Below is a small trained network, with its code and all its weights. Each question gives an input and a class and asks what happens when units are switched off, that is, made to give their printed mean instead of their output.

import numpy as np


def w(rows, s, z=0):
    codes = np.array(rows[::2]) - 128.0
    scale = np.full(codes.shape[1], s)
    scale[-1] = z or s
    return codes * scale


def norm(h):
    return h / np.sqrt((h * h).mean(-1, keepdims=True) + 1e-5)


def f(y):
    return np.maximum(y, 0)


def log_softmax(a):
    a = a - a.max(-1, keepdims=True)
    return a - np.log(np.exp(a).sum(-1, keepdims=True))


def net(x, mask):
    res = np.array(x, float).reshape(1, 7) / 4 @ E
    u = 0
    for l in range(2):
        y = f(norm(res) @ A[l][:, :-1].T + A[l][:, -1])
        res = res + np.where(mask[u : u + 6], y, B[l][:, -1]) @ B[l][:, :-1]
        u += 6
    return log_softmax(norm(res)[-1] @ U[:, :-1].T + U[:, -1])


A, B = {}, {}
E = w([
[102,67,180,171,122,116,255,129,117,89],'x0',
[139,215,109,45,164,134,70,207,116,112],'x1',
[90,123,86,179,30,191,134,187,204,160],'x2',
[192,126,76,26,79,149,147,82,228,112],'x3',
[118,79,110,108,157,242,93,58,170,147],'x4',
[193,123,148,109,168,101,187,203,121,49],'x5',
[170,94,173,60,208,86,89,219,151,197],'x6',
],0.0094)
A[0] = w([
[149,134,154,23,251,108,2,85,98,175,2],'L0N0',
[80,157,100,137,126,82,25,191,91,107,136],'L0N1',
[168,116,183,65,132,161,78,56,144,165,105],'L0N2',
[98,68,150,163,128,81,120,23,65,143,104],'L0N3',
[148,133,148,114,124,55,134,152,83,89,119],'L0N4',
[196,80,137,64,138,92,25,158,202,239,160],'L0N5',
],0.0085,0.0041)
B[0] = w([
[208,73,60,62,183,183,97,204,251,202,232],'L0N0',
[183,133,164,140,121,98,73,99,126,214,203],'L0N1',
[55,56,75,97,122,110,155,141,151,71,183],'L0N2',
[42,210,148,105,101,144,145,156,85,61,208],'L0N3',
[201,129,151,110,168,154,103,107,149,81,190],'L0N4',
[191,94,112,124,90,166,170,157,113,218,254],'L0N5',
],0.012,0.0084)
A[1] = w([
[148,111,216,104,143,2,254,229,111,125,141],'L1N0',
[41,50,101,195,16,179,186,50,201,108,240],'L1N1',
[62,111,200,148,191,118,101,213,70,157,74],'L1N2',
[58,137,48,141,134,150,66,29,149,165,126],'L1N3',
[185,131,77,41,38,121,157,94,163,36,67],'L1N4',
[57,131,181,204,141,168,170,82,91,87,3],'L1N5',
],0.0091,0.0045)
B[1] = w([
[240,130,92,68,164,58,169,179,247,71,214],'L1N0',
[147,74,79,33,208,194,75,172,96,198,254],'L1N1',
[124,252,193,111,131,117,111,114,187,80,171],'L1N2',
[176,140,124,122,209,116,140,175,130,84,169],'L1N3',
[144,171,171,137,144,52,162,160,147,97,182],'L1N4',
[101,106,106,180,148,166,104,119,66,127,183],'L1N5',
],0.012,0.011)
U = w([
[129,191,155,200,68,92,76,82,119,136,118],'0',
[81,69,132,157,99,77,143,75,150,118,3],'1',
[183,77,82,57,173,154,140,175,177,133,210],'2',
[129,100,119,171,7,163,138,119,169,183,29],'3',
[42,95,105,151,153,178,122,107,47,112,104],'4',
[151,156,158,127,147,43,190,142,187,9,147],'5',
],0.018,0.0051)

Each question gives the input, the list of numbers given to net, and the class t.
The units are the neurons (one row each of A and B). Each row of codes is followed by its name. A weight is (code - 128) times the scale printed after its matrix; where a second scale follows, it is the last column's (A, B and U).
mask holds one flag per neuron, layer by layer. A switched-off neuron (its flag False) gives its mean, the last column of its row in B, instead of its output. The means were averaged over made-up inputs and are rounded, as every weight is.
A unit's drop is (log p(t) with every unit on - log p(t) with that unit switched off) / (log p(t) with every unit on - log p(t) with every unit switched off).
The circuit of an input: a set's keep is (log p(t) with only the set's units on - log p(t) with every unit switched off) / (log p(t) with every unit on - log p(t) with every unit switched off). Starting from all 12 units, units are removed one at a time, each time the one whose removal leaves the highest keep (on an exact tie, the one counted first), for as long as the keep stays at least 0.8.
units of the circuit, in order: the units of the circuit, biggest drop first
unit that matters most: the unit with the biggest drop
top k neurons: the k neurons with the biggest drops, biggest first
top k neurons in layer l: the k neurons of layer l with the biggest drops, biggest first
drop when u is switched off: that unit's drop, to one decimal
input [7,-5,2,8,-8,5,-2], class 5: top 2 neurons -> L1N4, L0N5
input [3,4,0,1,-7,-6,-1], class 0: top 3 neurons -> L0N1, L1N1, L0N2
input [8,5,-4,2,3,4,1], class 5: units of the circuit, in order -> L1N1, L0N0
input [8,-2,8,-2,-8,-2,4], class 5: units of the circuit, in order -> L0N0
input [-3,-4,-2,0,3,-6,-8], class 4: units of the circuit, in order -> L0N0, L0N3
input [-7,-4,8,-8,-4,6,-7], class 0: units of the circuit, in order -> L0N1, L0N0
input [-3,4,8,-7,-5,-3,7], class 0: units of the circuit, in order -> L1N1, L0N1, L0N0
input [-4,-5,0,-5,-3,-7,4], class 0: top 4 neurons -> L1N1, L0N3, L1N0, L1N2
input [5,1,7,-7,6,-4,-4], class 4: top 2 neurons in layer 1 -> L1N0, L1N5
input [7,-6,8,-7,-6,8,-6], class 2: top 2 neurons -> L1N1, L1N0
input [1,-4,3,2,0,-5,-8], class 4: top 2 neurons -> L0N0, L1N0
input [1,-4,6,-7,6,7,-1], class 4: top 2 neurons in layer 0 -> L0N0, L0N5
input [-6,5,-4,7,-3,6,-6], class 5: drop when L1N4 is switched off -> 0.4
input [1,-5,1,0,1,-8,-6], class 4: drop when L0N0 is switched off -> 0.2
input [-8,1,2,0,-6,-1,-2], class 0: unit that matters most -> L1N1
